Here is a tiny trained network, its code and every weight. The questions are about switching its units off for an input and a target symbol, where a switched-off unit gives its printed mean instead of its output.

import numpy as np


def w(rows, s, z=0):
    codes = np.array(rows[::2]) - 128.0
    scale = np.full(codes.shape[1], s)
    scale[-1] = z or s
    return codes * scale


def norm(h):
    return h / np.sqrt((h * h).mean(-1, keepdims=True) + 1e-5)


def f(y):
    return y / 2 * (1 + np.tanh(0.7978845608 * (y + 0.044715 * y**3)))


def softmax(a):
    e = np.exp(a - a.max(-1, keepdims=True))
    return e / e.sum(-1, keepdims=True)


def log_softmax(a):
    a = a - a.max(-1, keepdims=True)
    return a - np.log(np.exp(a).sum(-1, keepdims=True))


def net(x, mask):
    ids = ['Πβδζσφψ'.index(c) for c in x.split()]
    T = len(ids)
    res = E[ids] + P[:T]
    r = norm(res)
    for j in range(3):
        rows = slice(3 * j, 3 * j + 3)
        q, k, v = (r @ M[0][rows].T for M in (Q, K, V))
        z = softmax(np.where(np.tri(T) > 0, q @ k.T / 3**0.5, -1e9)) @ v
        o = O[0][rows]
        res = res + np.where(mask[j], z, o[:, -1]) @ o[:, :-1]
    y = f(norm(res) @ A[0][:, :-1].T + A[0][:, -1])
    res = res + np.where(mask[3:11], y, B[0][:, -1]) @ B[0][:, :-1]
    return log_softmax(norm(res)[-1] @ U[:, :-1].T + U[:, -1])


Q, K, V, O, A, B = {}, {}, {}, {}, {}, {}
E = w([
[135,150,141],'Π',
[134,156,149],'β',
[162,120,125],'δ',
[119,110,232],'ζ',
[15,42,148],'σ',
[66,229,162],'φ',
[167,252,38],'ψ',
],0.016)
P = w([
[253,173,145],'0',
[189,95,203],'1',
[182,97,179],'2',
[157,80,174],'3',
[171,108,132],'4',
[124,67,147],'5',
[119,64,148],'6',
[116,64,145],'7',
[208,138,132],'8',
],0.0059)
Q[0] = w([
[183,143,11],'H0',
[168,179,117],'H0',
[59,134,143],'H0',
[222,176,24],'H1',
[165,228,90],'H1',
[134,63,30],'H1',
[86,93,249],'H2',
[89,230,81],'H2',
[104,129,173],'H2',
],0.015)
K[0] = w([
[204,106,66],'H0',
[192,78,127],'H0',
[76,146,113],'H0',
[149,243,187],'H1',
[59,131,107],'H1',
[203,144,170],'H1',
[188,90,119],'H2',
[145,251,202],'H2',
[156,132,136],'H2',
],0.019)
V[0] = w([
[150,189,232],'H0',
[26,253,18],'H0',
[51,176,169],'H0',
[136,151,141],'H1',
[236,172,152],'H1',
[224,31,84],'H1',
[114,64,31],'H2',
[58,181,166],'H2',
[41,231,154],'H2',
],0.0053)
O[0] = w([
[194,241,134,237],'H0',
[63,182,203,6],'H0',
[39,205,124,189],'H0',
[107,113,141,117],'H1',
[31,32,97,48],'H1',
[146,97,1,99],'H1',
[103,31,74,59],'H2',
[51,162,141,138],'H2',
[25,164,94,101],'H2',
],0.0052,0.0026)
A[0] = w([
[110,159,238,216],'N0',
[160,36,4,145],'N1',
[144,85,138,155],'N2',
[158,56,120,171],'N3',
[36,90,149,133],'N4',
[134,85,235,53],'N5',
[133,126,117,76],'N6',
[200,154,117,253],'N7',
],0.016,0.004)
B[0] = w([
[186,126,6,254],'N0',
[80,132,241,183],'N1',
[158,89,168,156],'N2',
[150,39,178,177],'N3',
[225,128,71,225],'N4',
[65,207,239,187],'N5',
[147,143,141,117],'N6',
[73,66,167,248],'N7',
],0.017,0.0084)
U = w([
[40,11,76,116],'Π',
[85,46,14,3],'β',
[63,66,241,116],'δ',
[134,217,205,101],'ζ',
[211,107,137,214],'σ',
[137,200,14,108],'φ',
[5,148,115,201],'ψ',
],0.012,0.005)

Each question gives the input, a string of symbols that net reads in full, and the target symbol t.
The units are the heads (3 rows each of Q, K, V and O) and the neurons (one row each of A and B). Each row of codes is followed by its name. A weight is (code - 128) times the scale printed after its matrix; where a second scale follows, it is the last column's (O, A, B and U).
mask holds one flag per unit, heads first, then neurons. A switched-off unit (its flag False) gives its mean, the last column of its rows in O or B, instead of its output. The means were averaged over made-up inputs and are rounded, as every weight is.
A unit's drop is (log p(t) with every unit on - log p(t) with that unit switched off) / (log p(t) with every unit on - log p(t) with every unit switched off).
The circuit of an input: a set's keep is (log p(t) with only the set's units on - log p(t) with every unit switched off) / (log p(t) with every unit on - log p(t) with every unit switched off). Starting from all 11 units, units are removed one at a time, each time the one whose removal leaves the highest keep (on an exact tie, the one counted first), for as long as the keep stays at least 0.8.
units of the circuit, in order: the units of the circuit, biggest drop first
top k neurons: the k neurons with the biggest drops, biggest first
which heads matter: for each layer, one digit per head in row order, 1 if its drop is at least 0.15 and else 0, layers parted by /
drop of u: that unit's drop, to one decimal
input σ Π ψ σ δ β, target δ: units of the circuit, in order	(N4)
input σ Π Π σ β, target β: top 2 neurons	(N5; N7)
input Π β β ψ δ σ β Π β, target Π: which heads matter	100
input Π σ σ ζ φ Π ζ, target φ: top 2 neurons	(N0; N1)
input Π β δ Π β, target δ: which heads matter	110
input Π σ σ ψ β, target β: which heads matter	000
input φ Π ψ β, target φ: which heads matter	000
input σ β Π, target Π: top 3 neurons	(N7; N4; N5)
input ψ Π σ Π σ δ β Π, target δ: top 3 neurons	(N0; N4; N7)
input σ Π φ β σ β, target φ: top 2 neurons	(N0; N3)
input σ σ ζ Π ζ, target ζ: top 4 neurons	(N5; N0; N4; N1)
input σ ψ Π, target Π: top 3 neurons	(N7; N4; N1)
input σ σ σ ψ ζ, target ζ: drop of N0	0.3
input σ φ σ β β Π, target φ: units of the circuit, in order	(N0)
input φ δ Π, target δ: drop of N7	0.7
input ζ σ φ σ β σ Π σ, target φ: drop of N6	0.0
